Below is a small trained network, with its code and all its weights. Each question gives an input and a target symbol and asks what happens when units are switched off, that is, made to give their printed mean instead of their output.

import numpy as np


def w(rows, s, z=0):
    codes = np.array(rows[::2]) - 128.0
    scale = np.full(codes.shape[1], s)
    scale[-1] = z or s
    return codes * scale


def f(y):
    return np.maximum(y, 0)


def softmax(a):
    e = np.exp(a - a.max(-1, keepdims=True))
    return e / e.sum(-1, keepdims=True)


def log_softmax(a):
    a = a - a.max(-1, keepdims=True)
    return a - np.log(np.exp(a).sum(-1, keepdims=True))


def net(x, mask):
    ids = ['ΓΠΦΨαδεζλμστ'.index(c) for c in x.split()]
    T = len(ids)
    res = E[ids] + P[:T]
    u = 0
    for l in range(2):
        r = res
        for j in range(2):
            rows = slice(4 * j, 4 * j + 4)
            q, k, v = (r @ M[l][rows].T for M in (Q, K, V))
            z = softmax(np.where(np.tri(T) > 0, q @ k.T / 4**0.5, -1e9)) @ v
            o = O[l][rows]
            res = res + np.where(mask[u + j], z, o[:, -1]) @ o[:, :-1]
        u += 2
        y = f(res @ A[l][:, :-1].T + A[l][:, -1])
        res = res + np.where(mask[u : u + 16], y, B[l][:, -1]) @ B[l][:, :-1]
        u += 16
    return log_softmax(res[-1] @ U[:, :-1].T + U[:, -1])


Q, K, V, O, A, B = {}, {}, {}, {}, {}, {}
E = w([
[53,125,135,131,123,78],'Γ',
[163,120,107,150,151,126],'Π',
[71,84,154,107,137,124],'Φ',
[94,127,102,157,121,51],'Ψ',
[130,112,105,148,131,96],'α',
[114,92,134,121,156,112],'δ',
[169,142,82,172,115,125],'ε',
[145,102,149,115,172,163],'ζ',
[113,250,132,54,187,114],'λ',
[133,143,85,169,114,82],'μ',
[150,80,106,136,118,140],'σ',
[94,94,121,131,144,74],'τ',
],0.015)
P = w([
[145,124,89,100,107,114],'0',
[104,150,158,100,62,99],'1',
[189,108,148,94,125,83],'2',
[90,141,124,206,170,159],'3',
[136,140,39,82,126,109],'4',
[202,97,215,151,171,74],'5',
[129,137,200,93,50,59],'6',
[149,125,22,73,180,105],'7',
[27,150,94,211,166,172],'8',
[169,81,159,5,106,61],'9',
[159,89,206,201,147,110],'10',
],0.014)
Q[0] = w([
[115,122,120,181,214,149],'L0H1',
[49,172,56,108,109,185],'L0H1',
[158,122,100,48,116,96],'L0H1',
[70,181,3,115,217,176],'L0H1',
[117,151,96,120,187,151],'L0H2',
[112,186,129,168,158,139],'L0H2',
[162,143,166,139,191,110],'L0H2',
[121,181,143,84,120,124],'L0H2',
],0.018)
K[0] = w([
[103,155,232,210,78,140],'L0H1',
[196,122,195,82,55,57],'L0H1',
[179,82,99,112,248,77],'L0H1',
[191,134,239,137,113,86],'L0H1',
[158,174,201,125,147,100],'L0H2',
[114,188,180,130,69,137],'L0H2',
[104,173,159,162,141,176],'L0H2',
[131,216,103,57,163,139],'L0H2',
],0.013)
V[0] = w([
[111,2,164,46,149,104],'L0H1',
[247,167,41,132,186,158],'L0H1',
[92,226,102,190,77,26],'L0H1',
[61,115,178,71,188,113],'L0H1',
[183,122,163,133,177,79],'L0H2',
[104,159,75,79,220,47],'L0H2',
[135,27,83,148,89,96],'L0H2',
[137,72,84,204,2,121],'L0H2',
],0.0084)
O[0] = w([
[175,82,204,174,95,53,167],'L0H1',
[35,155,57,190,193,168,136],'L0H1',
[141,155,44,29,254,67,227],'L0H1',
[212,207,224,133,108,98,135],'L0H1',
[154,136,77,176,183,133,167],'L0H2',
[135,166,135,144,155,56,253],'L0H2',
[138,53,212,128,165,84,194],'L0H2',
[109,19,123,66,192,134,145],'L0H2',
],0.0087,0.0049)
A[0] = w([
[102,74,144,175,168,143,242],'L0N1',
[115,185,125,114,156,160,76],'L0N2',
[210,103,89,131,113,162,216],'L0N3',
[135,79,166,78,123,164,76],'L0N4',
[142,116,155,161,188,153,213],'L0N5',
[86,87,153,251,138,149,153],'L0N6',
[174,116,129,1,136,62,85],'L0N7',
[62,137,126,132,97,68,178],'L0N8',
[102,121,130,67,155,112,111],'L0N9',
[90,138,160,106,105,112,145],'L0N10',
[120,101,67,56,188,114,95],'L0N11',
[138,116,124,119,118,60,90],'L0N12',
[75,154,201,81,135,157,253],'L0N13',
[150,210,136,146,134,146,102],'L0N14',
[89,150,96,101,162,110,108],'L0N15',
[150,92,80,141,83,133,125],'L0N16',
],0.0079,0.005)
B[0] = w([
[52,149,73,196,177,76,220],'L0N1',
[94,86,108,133,26,99,147],'L0N2',
[95,96,154,67,153,68,166],'L0N3',
[114,181,102,109,147,134,136],'L0N4',
[8,142,73,192,81,3,195],'L0N5',
[157,150,100,231,227,193,163],'L0N6',
[206,136,78,78,67,185,255],'L0N7',
[167,108,111,148,165,122,203],'L0N8',
[177,187,98,131,139,169,192],'L0N9',
[178,122,96,126,173,141,149],'L0N10',
[134,186,60,98,125,205,254],'L0N11',
[210,71,149,94,145,214,203],'L0N12',
[217,132,80,166,154,57,166],'L0N13',
[44,108,55,141,24,120,156],'L0N14',
[153,165,73,139,116,180,202],'L0N15',
[87,55,161,128,159,131,137],'L0N16',
],0.0054,0.0091)
Q[1] = w([
[197,227,67,154,154,86],'L1H1',
[213,109,223,94,86,166],'L1H1',
[141,54,94,69,140,103],'L1H1',
[233,120,101,231,167,70],'L1H1',
[84,87,132,73,44,246],'L1H2',
[80,94,159,182,146,198],'L1H2',
[105,243,111,223,5,167],'L1H2',
[77,148,191,199,21,253],'L1H2',
],0.005)
K[1] = w([
[142,226,152,183,188,48],'L1H1',
[68,93,166,84,204,125],'L1H1',
[169,116,93,107,153,85],'L1H1',
[136,240,157,97,108,106],'L1H1',
[147,42,117,88,148,227],'L1H2',
[66,92,120,179,127,184],'L1H2',
[126,123,165,199,225,143],'L1H2',
[130,34,205,170,154,254],'L1H2',
],0.0057)
V[1] = w([
[70,242,147,111,91,128],'L1H1',
[144,136,189,104,254,189],'L1H1',
[130,172,166,142,119,124],'L1H1',
[122,110,59,150,109,47],'L1H1',
[54,72,109,108,81,140],'L1H2',
[126,67,171,45,193,148],'L1H2',
[123,20,111,71,132,106],'L1H2',
[116,160,141,97,32,133],'L1H2',
],0.0056)
O[1] = w([
[124,137,141,75,3,135,152],'L1H1',
[68,82,152,111,150,173,33],'L1H1',
[148,71,94,106,76,158,108],'L1H1',
[206,191,155,154,132,99,255],'L1H1',
[102,135,131,161,112,72,79],'L1H2',
[128,25,143,77,131,125,34],'L1H2',
[127,124,196,95,211,71,100],'L1H2',
[123,149,90,160,31,101,105],'L1H2',
],0.0057,0.0088)
A[1] = w([
[135,117,107,129,176,246,73],'L1N1',
[37,91,95,139,177,89,207],'L1N2',
[122,16,238,198,153,115,186],'L1N3',
[114,127,83,34,140,172,74],'L1N4',
[45,166,111,233,147,139,125],'L1N5',
[45,74,73,135,191,106,38],'L1N6',
[176,60,121,179,96,73,183],'L1N7',
[105,127,123,189,199,149,58],'L1N8',
[112,91,207,224,115,105,131],'L1N9',
[103,3,160,178,181,76,183],'L1N10',
[34,194,89,111,148,161,93],'L1N11',
[177,40,133,74,161,92,255],'L1N12',
[118,144,74,135,49,91,71],'L1N13',
[144,134,90,119,86,230,129],'L1N14',
[26,89,118,252,172,180,93],'L1N15',
[202,94,230,36,64,158,85],'L1N16',
],0.0077,0.0043)
B[1] = w([
[139,137,138,134,167,187,170],'L1N1',
[49,133,70,130,110,106,220],'L1N2',
[103,157,150,137,91,253,196],'L1N3',
[147,108,116,151,75,182,185],'L1N4',
[153,46,150,110,113,103,205],'L1N5',
[73,100,144,86,90,131,213],'L1N6',
[83,200,177,123,121,152,206],'L1N7',
[121,91,95,84,112,128,200],'L1N8',
[112,175,35,146,23,215,171],'L1N9',
[106,161,175,175,190,135,226],'L1N10',
[177,112,142,128,64,130,197],'L1N11',
[114,136,167,70,161,129,253],'L1N12',
[121,84,158,146,188,134,240],'L1N13',
[91,124,216,148,141,80,180],'L1N14',
[232,1,193,176,119,99,189],'L1N15',
[63,85,116,85,42,109,170],'L1N16',
],0.0082,0.012)
U = w([
[155,89,156,48,126,83,50],'Γ',
[170,49,164,158,189,49,89],'Π',
[51,135,168,79,80,172,92],'Φ',
[220,124,116,122,209,188,90],'Ψ',
[2,174,80,114,213,45,212],'α',
[83,233,117,202,200,205,158],'δ',
[83,73,76,103,87,144,77],'ε',
[214,109,125,206,146,182,167],'ζ',
[135,160,101,151,120,98,253],'λ',
[52,173,30,108,132,217,55],'μ',
[39,101,148,177,153,144,99],'σ',
[182,135,247,141,239,66,43],'τ',
],0.0055,0.004)

Each question gives the input, a string of symbols that net reads in full, and the target symbol t.
The units are the heads (4 rows each of Q, K, V and O) and the neurons (one row each of A and B). Each row of codes is followed by its name. A weight is (code - 128) times the scale printed after its matrix; where a second scale follows, it is the last column's (O, A, B and U).
mask holds one flag per unit, layer by layer, with each layer's heads first. A switched-off unit (its flag False) gives its mean, the last column of its rows in O or B, instead of its output. The means were averaged over made-up inputs and are rounded, as every weight is.
A unit's drop is (log p(t) with every unit on - log p(t) with that unit switched off) / (log p(t) with every unit on - log p(t) with every unit switched off).
The circuit of an input: a set's keep is (log p(t) with only the set's units on - log p(t) with every unit switched off) / (log p(t) with every unit on - log p(t) with every unit switched off). Starting from the 12 units with the biggest drops (on a tie, the unit counted first), units are removed one at a time, each time the one whose removal leaves the highest keep (on an exact tie, the one counted first), for as long as the keep stays at least 0.8.
units of the circuit, in order: the units of the circuit, biggest drop first
unit that matters most: the unit with the biggest drop
top k neurons: the k neurons with the biggest drops, biggest first
k most important neurons of layer l: the k neurons of layer l with the biggest drops, biggest first
which heads matter: for each layer, one digit per head in row order, 1 if its drop is at least 0.15 and else 0, layers parted by /
drop of u: that unit's drop, to one decimal
input α Ψ Φ δ δ Φ Ψ α Γ Φ Φ, target Γ: units of the circuit, in order => [L0H1 L1N16 L0N7 L1H2]
input α Ψ ε Π μ ε α, target μ: units of the circuit, in order => [L0H1 L0N11 L1N4]
input Γ τ α α Π Φ α Φ σ Γ, target Φ: which heads matter => 10 / 01
input Γ Ψ τ σ Π, target τ: which heads matter => 10 / 10
input λ ζ Φ α Γ, target λ: units of the circuit, in order => [L0H2 L0N14 L0N2 L1H1]
input Γ Π Φ Π ζ Φ σ, target ζ: most important neuron of layer 1 => [L1N15]
input Γ Ψ α α, target Ψ: which heads matter => 10 / 00
input α δ σ, target α: which heads matter => 10 / 00
input α Ψ δ Π α δ Φ Π Ψ Ψ σ, target Ψ: top 2 neurons => [L0N7 L0N11]
input σ λ Π τ ζ σ Φ δ Ψ, target λ: which heads matter => 11 / 01
input τ Ψ τ δ δ Π, target δ: 2 most important neurons of layer 1 => [L1N3 L1N9]
input Φ Ψ Ψ Ψ Γ Φ, target Ψ: which heads matter => 10 / 00
input Φ Π Φ α δ Φ τ Φ, target Φ: 2 most important neurons of layer 1 => [L1N16 L1N3]
input Γ ε τ, target Γ: unit that matters most => L0H1
input λ τ Γ δ Π ε, target λ: which heads matter => 01 / 10
input δ Ψ Φ σ λ δ τ, target λ: which heads matter => 11 / 11
input μ ε μ Ψ Φ α δ, target Φ: top 2 neurons => [L1N16 L1N3]
input δ ζ μ σ α Φ Π Π Φ τ, target Π: 2 most important neurons of layer 1 => [L1N15 L1N5]
input τ σ α Π Ψ ε Φ Φ Ψ τ, target Φ: 3 most important neurons of layer 1 => [L1N16 L1N3 L1N9]
input Ψ δ λ, target λ: unit that matters most => L0H2
input α λ Φ Π σ δ σ δ α α μ, target λ: which heads matter => 01 / 11
input Π Π ε δ ε Ψ Φ δ, target Ψ: 2 most important neurons of layer 0 => [L0N7 L0N11]
input σ Ψ Γ, target σ: 2 most important neurons of layer 1 => [L1N3 L1N15]
input Φ δ Ψ α μ, target Ψ: drop of L0H2 => 0.1
input Φ τ α α ε Φ, target α: drop of L0H1 => 0.2
input Γ μ α, target Γ: top 2 neurons => [L0N7 L1N16]
input Γ α σ λ δ α τ λ Ψ δ, target λ: drop of L1H1 => 0.2
input Γ τ ζ α Π Φ α Γ Ψ, target α: most important neuron of layer 1 => [L1N15]
input α Ψ Π, target α: drop of L0H1 => 0.5
